Below is a small trained network, with its code and all its weights. Each question gives an input and a class and asks what happens when units are switched off, that is, made to give their printed mean instead of their output.

import numpy as np


def w(rows, s, z=0):
    codes = np.array(rows[::2]) - 128.0
    scale = np.full(codes.shape[1], s)
    scale[-1] = z or s
    return codes * scale


def f(y):
    return y / 2 * (1 + np.tanh(0.7978845608 * (y + 0.044715 * y**3)))


def log_softmax(a):
    a = a - a.max(-1, keepdims=True)
    return a - np.log(np.exp(a).sum(-1, keepdims=True))


def net(x, mask):
    res = np.array(x, float).reshape(1, 8) / 4 @ E
    y = f(res @ A[0][:, :-1].T + A[0][:, -1])
    res = res + np.where(mask, y, B[0][:, -1]) @ B[0][:, :-1]
    return log_softmax(res[-1] @ U[:, :-1].T + U[:, -1])


A, B = {}, {}
E = w([
[2,115,43,185,192],'x0',
[133,105,91,115,136],'x1',
[137,112,90,116,149],'x2',
[122,177,196,153,119],'x3',
[133,118,105,117,131],'x4',
[129,126,124,127,131],'x5',
[164,122,61,201,50],'x6',
[126,123,130,131,122],'x7',
],0.0089)
A[0] = w([
[68,103,204,95,168,125],'neuron 1',
[130,122,94,134,43,59],'neuron 2',
[117,221,171,170,223,159],'neuron 3',
[56,158,144,224,174,136],'neuron 4',
[114,89,173,47,205,81],'neuron 5',
[47,255,61,138,116,45],'neuron 6',
[122,206,165,200,143,190],'neuron 7',
[202,144,97,177,164,60],'neuron 8',
[25,135,107,165,162,61],'neuron 9',
[44,176,200,106,151,128],'neuron 10',
[141,135,106,224,83,92],'neuron 11',
[90,174,151,153,93,253],'neuron 12',
[232,202,51,225,59,93],'neuron 13',
[43,125,97,93,112,183],'neuron 14',
[25,25,93,134,140,80],'neuron 15',
[52,137,115,155,118,81],'neuron 16',
],0.0089,0.0065)
B[0] = w([
[107,166,93,147,89,215],'neuron 1',
[88,148,127,109,102,142],'neuron 2',
[157,141,94,179,85,224],'neuron 3',
[159,82,132,65,131,230],'neuron 4',
[34,167,117,190,137,208],'neuron 5',
[124,240,141,23,145,168],'neuron 6',
[213,97,75,135,173,216],'neuron 7',
[61,142,171,84,116,119],'neuron 8',
[175,174,157,13,51,210],'neuron 9',
[53,78,132,151,141,224],'neuron 10',
[2,142,117,112,183,173],'neuron 11',
[189,69,119,180,146,253],'neuron 12',
[50,132,180,134,117,240],'neuron 13',
[197,124,100,117,128,216],'neuron 14',
[163,150,152,120,140,220],'neuron 15',
[129,103,207,61,40,162],'neuron 16',
],0.0069,0.0059)
U = w([
[117,144,118,133,135,235],'0',
[145,204,178,54,89,2],'1',
[96,60,145,132,167,187],'2',
[128,159,93,157,143,180],'3',
[7,179,148,148,146,49],'4',
[137,139,93,150,150,130],'5',
[145,99,103,154,155,89],'6',
],0.012,0.0057)

Each question gives the input, the list of numbers given to net, and the class t.
The units are the neurons (one row each of A and B). Each row of codes is followed by its name. A weight is (code - 128) times the scale printed after its matrix; where a second scale follows, it is the last column's (A, B and U).
mask holds one flag per neuron, in row order. A switched-off neuron (its flag False) gives its mean, the last column of its row in B, instead of its output. The means were averaged over made-up inputs and are rounded, as every weight is.
A unit's drop is (log p(t) with every unit on - log p(t) with that unit switched off) / (log p(t) with every unit on - log p(t) with every unit switched off).
The circuit of an input: a set's keep is (log p(t) with only the set's units on - log p(t) with every unit switched off) / (log p(t) with every unit on - log p(t) with every unit switched off). Starting from the 12 units with the biggest drops (on a tie, the unit counted first), units are removed one at a time, each time the one whose removal leaves the highest keep (on an exact tie, the one counted first), for as long as the keep stays at least 0.8.
circuit, biggest first: the units of the circuit, biggest drop first
unit that matters most: the unit with the biggest drop
k most important neurons: the k neurons with the biggest drops, biggest first
drop when u is switched off: that unit's drop, to one decimal
input [-2,-3,-6,-5,0,-7,8,0], class 4: circuit, biggest first -> (neuron 13; neuron 11)
input [6,-3,-6,-5,-1,-5,8,-4], class 4: most important neuron -> (neuron 11)
input [8,2,7,2,0,4,6,-3], class 1: circuit, biggest first -> (neuron 9; neuron 6; neuron 16)
input [-5,-2,3,8,-7,7,2,2], class 6: circuit, biggest first -> (neuron 7; neuron 12; neuron 9)
input [3,-5,0,8,0,0,3,6], class 6: circuit, biggest first -> (neuron 7; neuron 12)
input [7,-6,5,5,-2,2,-3,0], class 1: circuit, biggest first -> (neuron 9; neuron 6)
input [7,0,5,-5,7,1,-6,6], class 1: circuit, biggest first -> (neuron 9; neuron 15; neuron 16)
input [0,-1,-1,-5,-6,5,8,7], class 4: circuit, biggest first -> (neuron 13; neuron 11)
input [5,-2,5,-1,-8,-2,8,6], class 4: 3 most important neurons -> (neuron 11; neuron 13; neuron 6)
input [-4,5,4,4,6,4,7,-3], class 4: drop when neuron 14 is switched off -> 0.1
input [1,5,-8,5,-3,7,4,5], class 2: drop when neuron 1 is switched off -> 0.2
input [8,-3,-6,-3,-1,1,-1,-8], class 1: drop when neuron 9 is switched off -> 0.3
input [8,1,0,-3,0,5,-7,-5], class 1: drop when neuron 9 is switched off -> 0.5
input [-3,4,-3,3,-3,1,-5,2], class 4: unit that matters most -> neuron 5
